Each row, then roughly how far along a hidden order it lies, from 0 to 12:
(in the rows, 128 means zero)
[123, 64, 98, 138, 122, 120, 95, 164, 104, 186, 164, 171, 244, 217, 155, 122, 96, 172, 139, 69, 149, 120, 166, 190, 124, 174, 178, 202, 117, 111, 108, 168, 133, 138, 168, 120, 145, 150, 73, 152, 179, 179, 140, 191, 140, 88, 162, 56, 166, 145, 141, 176, 124, 165, 173, 103, 177, 165, 162, 123, 150, 122, 130, 182, 166, 134, 155, 161, 136, 145, 160, 192, 143, 164, 144, 255, 141, 140, 183, 142, 145, 136, 161, 143, 102, 155]
5
[171, 152, 172, 143, 154, 139, 144, 138, 151, 156, 143, 146, 181, 163, 151, 138, 151, 143, 162, 141, 136, 147, 148, 157, 143, 146, 159, 174, 149, 141, 181, 147, 132, 147, 138, 139, 138, 149, 142, 145, 144, 143, 145, 149, 149, 147, 143, 152, 148, 140, 143, 149, 134, 144, 153, 153, 150, 143, 148, 146, 143, 136, 136, 155, 141, 136, 140, 136, 139, 136, 146, 158, 143, 143, 137, 156, 142, 140, 172, 135, 135, 150, 144, 144, 134, 139]
3
[160, 158, 181, 147, 143, 140, 145, 153, 154, 135, 144, 148, 184, 150, 136, 140, 143, 135, 168, 140, 147, 143, 158, 166, 148, 142, 165, 200, 155, 141, 157, 135, 135, 143, 145, 128, 137, 141, 146, 151, 192, 166, 138, 149, 146, 142, 131, 172, 144, 147, 133, 142, 145, 141, 142, 160, 147, 150, 150, 142, 133, 141, 141, 160, 157, 152, 143, 135, 150, 146, 150, 148, 137, 157, 143, 142, 144, 135, 172, 138, 139, 159, 135, 147, 138, 137]
8
[144, 122, 145, 141, 134, 135, 129, 143, 129, 173, 142, 138, 166, 161, 186, 154, 143, 141, 147, 145, 145, 133, 137, 185, 137, 150, 151, 159, 129, 137, 143, 161, 130, 150, 152, 150, 146, 147, 150, 139, 146, 169, 141, 141, 142, 144, 139, 135, 141, 137, 137, 142, 144, 151, 150, 148, 144, 146, 140, 143, 135, 133, 133, 167, 148, 144, 146, 187, 174, 139, 142, 161, 171, 150, 162, 199, 138, 152, 159, 156, 162, 165, 138, 138, 137, 136]
1
[167, 159, 213, 141, 132, 138, 144, 143, 151, 151, 139, 138, 167, 149, 151, 151, 155, 135, 148, 165, 138, 144, 138, 151, 142, 142, 133, 178, 161, 143, 156, 139, 132, 148, 133, 141, 142, 140, 147, 140, 158, 153, 142, 144, 151, 159, 135, 168, 153, 142, 144, 149, 145, 144, 139, 166, 144, 129, 138, 145, 140, 147, 144, 154, 158, 139, 145, 133, 160, 145, 157, 133, 135, 148, 144, 160, 138, 140, 164, 142, 145, 156, 136, 147, 140, 135]
7
[201, 169, 185, 143, 170, 148, 157, 127, 159, 144, 134, 143, 176, 140, 149, 144, 170, 134, 174, 160, 134, 154, 136, 143, 143, 142, 150, 167, 159, 147, 207, 145, 131, 146, 139, 144, 136, 148, 173, 143, 135, 134, 147, 138, 150, 166, 136, 170, 147, 141, 141, 140, 136, 136, 151, 165, 145, 142, 141, 152, 138, 138, 136, 145, 135, 135, 134, 131, 140, 134, 143, 148, 150, 141, 137, 123, 139, 140, 180, 131, 135, 153, 139, 144, 143, 134]
2
[174, 150, 177, 141, 140, 139, 145, 134, 144, 156, 138, 136, 160, 144, 160, 148, 156, 137, 152, 163, 139, 144, 133, 157, 141, 145, 137, 169, 153, 142, 169, 149, 130, 149, 143, 148, 145, 147, 158, 142, 140, 149, 144, 141, 147, 154, 137, 155, 148, 138, 144, 146, 140, 146, 146, 158, 141, 132, 136, 147, 136, 138, 136, 155, 136, 137, 141, 143, 151, 137, 144, 146, 150, 146, 146, 156, 138, 143, 160, 142, 142, 161, 137, 142, 138, 135]
2
[155, 123, 147, 142, 139, 136, 131, 143, 129, 167, 143, 143, 175, 165, 161, 137, 147, 147, 151, 135, 143, 136, 141, 168, 138, 154, 156, 171, 130, 137, 152, 159, 131, 149, 153, 140, 144, 156, 146, 142, 152, 159, 142, 149, 144, 136, 142, 130, 144, 140, 137, 143, 135, 148, 155, 138, 146, 154, 146, 142, 136, 132, 131, 158, 150, 141, 145, 157, 143, 137, 143, 169, 155, 151, 149, 183, 140, 146, 173, 144, 147, 158, 144, 139, 131, 138]
1
[196, 139, 147, 148, 204, 146, 147, 139, 144, 151, 144, 156, 187, 168, 141, 133, 163, 143, 183, 128, 144, 148, 150, 165, 142, 148, 192, 164, 132, 142, 219, 160, 132, 142, 151, 134, 137, 157, 161, 147, 154, 154, 142, 149, 144, 138, 141, 146, 144, 136, 132, 138, 135, 142, 154, 143, 148, 174, 157, 145, 135, 131, 133, 152, 141, 143, 139, 143, 137, 133, 139, 192, 150, 142, 140, 145, 145, 146, 176, 133, 136, 158, 148, 141, 134, 139]
0
[140, 155, 238, 146, 131, 133, 135, 198, 146, 147, 146, 137, 155, 143, 148, 163, 132, 131, 144, 199, 147, 134, 143, 176, 142, 145, 140, 202, 176, 138, 131, 131, 132, 143, 142, 130, 144, 137, 134, 138, 184, 248, 136, 145, 148, 149, 130, 174, 149, 151, 137, 152, 208, 153, 135, 176, 138, 141, 139, 137, 135, 173, 166, 187, 234, 162, 167, 138, 255, 209, 156, 136, 135, 169, 162, 185, 139, 138, 160, 185, 194, 174, 130, 140, 141, 133]
12
[151, 141, 190, 141, 130, 133, 137, 152, 137, 167, 140, 135, 155, 147, 170, 165, 140, 135, 142, 183, 145, 137, 134, 178, 140, 142, 137, 180, 148, 140, 141, 142, 130, 147, 141, 144, 147, 140, 143, 137, 153, 195, 137, 141, 146, 154, 133, 151, 143, 139, 139, 145, 155, 153, 139, 167, 140, 135, 135, 144, 135, 143, 141, 167, 166, 148, 160, 147, 226, 151, 150, 138, 146, 155, 163, 191, 138, 141, 162, 168, 166, 171, 133, 140, 143, 134]
6
[152, 141, 165, 145, 137, 140, 144, 149, 136, 155, 142, 130, 152, 144, 169, 151, 149, 132, 153, 165, 149, 136, 135, 181, 144, 143, 148, 170, 138, 146, 149, 143, 129, 146, 150, 141, 143, 146, 158, 138, 151, 185, 138, 135, 146, 156, 129, 165, 138, 140, 134, 134, 156, 145, 140, 156, 133, 152, 140, 144, 129, 138, 138, 153, 159, 153, 150, 162, 196, 149, 143, 147, 152, 148, 160, 176, 139, 145, 155, 161, 161, 179, 131, 139, 142, 131]
4
